Here is a tiny trained network, its code and every weight. The questions are about switching its units off for an input and a class, where a switched-off unit gives its printed mean instead of its output.

import numpy as np


def w(rows, s, z=0):
    codes = np.array(rows[::2]) - 128.0
    scale = np.full(codes.shape[1], s)
    scale[-1] = z or s
    return codes * scale


def norm(h):
    return h / np.sqrt((h * h).mean(-1, keepdims=True) + 1e-5)


def f(y):
    return y / 2 * (1 + np.tanh(0.7978845608 * (y + 0.044715 * y**3)))


def log_softmax(a):
    a = a - a.max(-1, keepdims=True)
    return a - np.log(np.exp(a).sum(-1, keepdims=True))


def net(x, mask):
    res = np.array(x, float).reshape(1, 4) / 4 @ E
    u = 0
    for l in range(2):
        y = f(norm(res) @ A[l][:, :-1].T + A[l][:, -1])
        res = res + np.where(mask[u : u + 15], y, B[l][:, -1]) @ B[l][:, :-1]
        u += 15
    return log_softmax(norm(res)[-1] @ U[:, :-1].T + U[:, -1])


A, B = {}, {}
E = w([
[171,75,114,96,143],'x0',
[113,87,163,125,3],'x1',
[126,128,125,125,129],'x2',
[55,90,248,72,130],'x3',
],0.00047)
A[0] = w([
[117,126,177,75,101,199],'0.n0',
[131,117,110,133,145,1],'0.n1',
[76,123,180,78,251,17],'0.n2',
[182,198,50,168,210,96],'0.n3',
[131,82,141,65,206,38],'0.n4',
[186,69,52,192,19,21],'0.n5',
[94,199,86,177,47,65],'0.n6',
[81,188,111,169,46,78],'0.n7',
[167,216,58,169,196,94],'0.n8',
[135,136,129,116,126,125],'0.n9',
[117,176,79,171,54,64],'0.n10',
[133,130,141,146,126,122],'0.n11',
[44,204,183,179,203,73],'0.n12',
[209,54,80,149,135,55],'0.n13',
[155,63,135,39,201,91],'0.n14',
],0.0024,0.00098)
B[0] = w([
[109,125,33,177,177,254],'0.n0',
[154,107,218,87,66,31],'0.n1',
[227,234,175,128,185,182],'0.n2',
[66,64,160,128,84,229],'0.n3',
[201,144,178,193,177,116],'0.n4',
[216,249,175,30,138,199],'0.n5',
[163,136,212,214,187,167],'0.n6',
[177,97,191,201,182,172],'0.n7',
[58,76,171,147,76,212],'0.n8',
[132,127,135,127,121,125],'0.n9',
[164,171,207,184,178,148],'0.n10',
[131,128,97,134,137,125],'0.n11',
[123,191,63,6,68,186],'0.n12',
[122,105,173,19,106,108],'0.n13',
[178,101,189,229,165,169],'0.n14',
],0.0014,0.0006)
A[1] = w([
[138,23,100,108,124,62],'1.n0',
[86,235,192,158,148,103],'1.n1',
[99,72,181,103,89,77],'1.n2',
[246,173,108,3,117,20],'1.n3',
[141,26,113,121,120,74],'1.n4',
[176,238,180,209,104,52],'1.n5',
[231,147,234,205,212,41],'1.n6',
[146,235,166,166,111,89],'1.n7',
[132,253,62,28,139,1],'1.n8',
[143,120,92,162,54,130],'1.n9',
[93,105,82,56,87,128],'1.n10',
[160,47,131,202,126,99],'1.n11',
[95,78,153,244,170,96],'1.n12',
[34,146,125,188,77,53],'1.n13',
[85,111,68,60,122,132],'1.n14',
],0.0031,0.0017)
B[1] = w([
[161,106,40,61,174,127],'1.n0',
[135,116,82,71,132,255],'1.n1',
[142,153,100,122,188,103],'1.n2',
[115,110,157,100,6,111],'1.n3',
[139,133,54,68,175,134],'1.n4',
[164,75,140,120,207,214],'1.n5',
[128,108,177,254,135,230],'1.n6',
[133,110,116,104,183,196],'1.n7',
[61,184,179,48,181,88],'1.n8',
[101,112,189,119,160,195],'1.n9',
[170,116,174,146,164,172],'1.n10',
[91,162,126,74,148,180],'1.n11',
[148,131,172,58,94,248],'1.n12',
[101,191,73,200,60,235],'1.n13',
[159,93,185,157,145,183],'1.n14',
],0.0027,0.00058)
U = w([
[2,254,2,254,2,114],'0',
[254,2,255,254,255,222],'1',
[254,1,1,3,224,239],'2',
[254,2,252,1,2,24],'3',
[1,254,255,1,254,4],'4',
],0.0041,0.0025)

Each question gives the input, the list of numbers given to net, and the class t.
The units are the neurons (one row each of A and B). Each row of codes is followed by its name. A weight is (code - 128) times the scale printed after its matrix; where a second scale follows, it is the last column's (A, B and U).
mask holds one flag per neuron, layer by layer. A switched-off neuron (its flag False) gives its mean, the last column of its row in B, instead of its output. The means were averaged over made-up inputs and are rounded, as every weight is.
A unit's drop is (log p(t) with every unit on - log p(t) with that unit switched off) / (log p(t) with every unit on - log p(t) with every unit switched off).
The circuit of an input: a set's keep is (log p(t) with only the set's units on - log p(t) with every unit switched off) / (log p(t) with every unit on - log p(t) with every unit switched off). Starting from the 12 units with the biggest drops (on a tie, the unit counted first), units are removed one at a time, each time the one whose removal leaves the highest keep (on an exact tie, the one counted first), for as long as the keep stays at least 0.8.
units of the circuit, in order: the units of the circuit, biggest drop first
most important unit: the unit with the biggest drop
top k neurons: the k neurons with the biggest drops, biggest first
k most important neurons of layer l: the k neurons of layer l with the biggest drops, biggest first
drop when u is switched off: that unit's drop, to one decimal
input [-1,-3,3,1], class 4: units of the circuit, in order => [0.n12 1.n8]
input [-8,-7,4,0], class 0: units of the circuit, in order => [0.n8 0.n3 1.n13]
input [1,1,5,-5], class 3: top 4 neurons => [0.n13 0.n5 0.n14 0.n0]
input [-4,1,6,4], class 0: units of the circuit, in order => [1.n13]
input [2,8,-3,-8], class 3: units of the circuit, in order => [1.n3 0.n5]
input [-1,-7,4,-3], class 0: units of the circuit, in order => [0.n8 1.n5 0.n3]
input [-3,2,1,4], class 0: top 2 neurons => [0.n5 1.n13]
input [-6,1,4,-6], class 1: top 3 neurons => [0.n10 0.n6 0.n5]
input [0,-5,8,-1], class 0: 3 most important neurons of layer 0 => [0.n8 0.n5 0.n7]
input [2,1,3,-5], class 3: 2 most important neurons of layer 1 => [1.n3 1.n6]
input [6,6,2,1], class 2: top 2 neurons => [0.n2 0.n12]
input [1,2,4,7], class 2: 4 most important neurons of layer 0 => [0.n5 0.n10 0.n6 0.n8]
input [7,7,7,-8], class 3: top 3 neurons => [0.n5 1.n3 1.n13]
input [3,1,7,-1], class 3: units of the circuit, in order => [1.n3]
input [-2,2,-2,4], class 0: 2 most important neurons of layer 0 => [0.n5 0.n13]
input [-3,6,-2,1], class 0: 4 most important neurons of layer 0 => [0.n2 0.n4 0.n14 0.n0]
input [-1,6,3,6], class 0: top 2 neurons => [1.n13 1.n5]
input [4,3,-3,1], class 2: 2 most important neurons of layer 0 => [0.n2 0.n12]
input [0,3,6,5], class 0: 4 most important neurons of layer 1 => [1.n13 1.n5 1.n7 1.n1]
input [-7,3,6,-6], class 1: most important unit => 1.n5
input [3,1,-3,0], class 3: 2 most important neurons of layer 1 => [1.n3 1.n13]
input [-1,7,-3,-1], class 1: top 2 neurons => [0.n5 0.n12]
input [-5,4,2,0], class 1: 3 most important neurons of layer 0 => [0.n7 0.n6 0.n3]
input [3,3,1,-3], class 3: drop when 0.n5 is switched off => 1.8
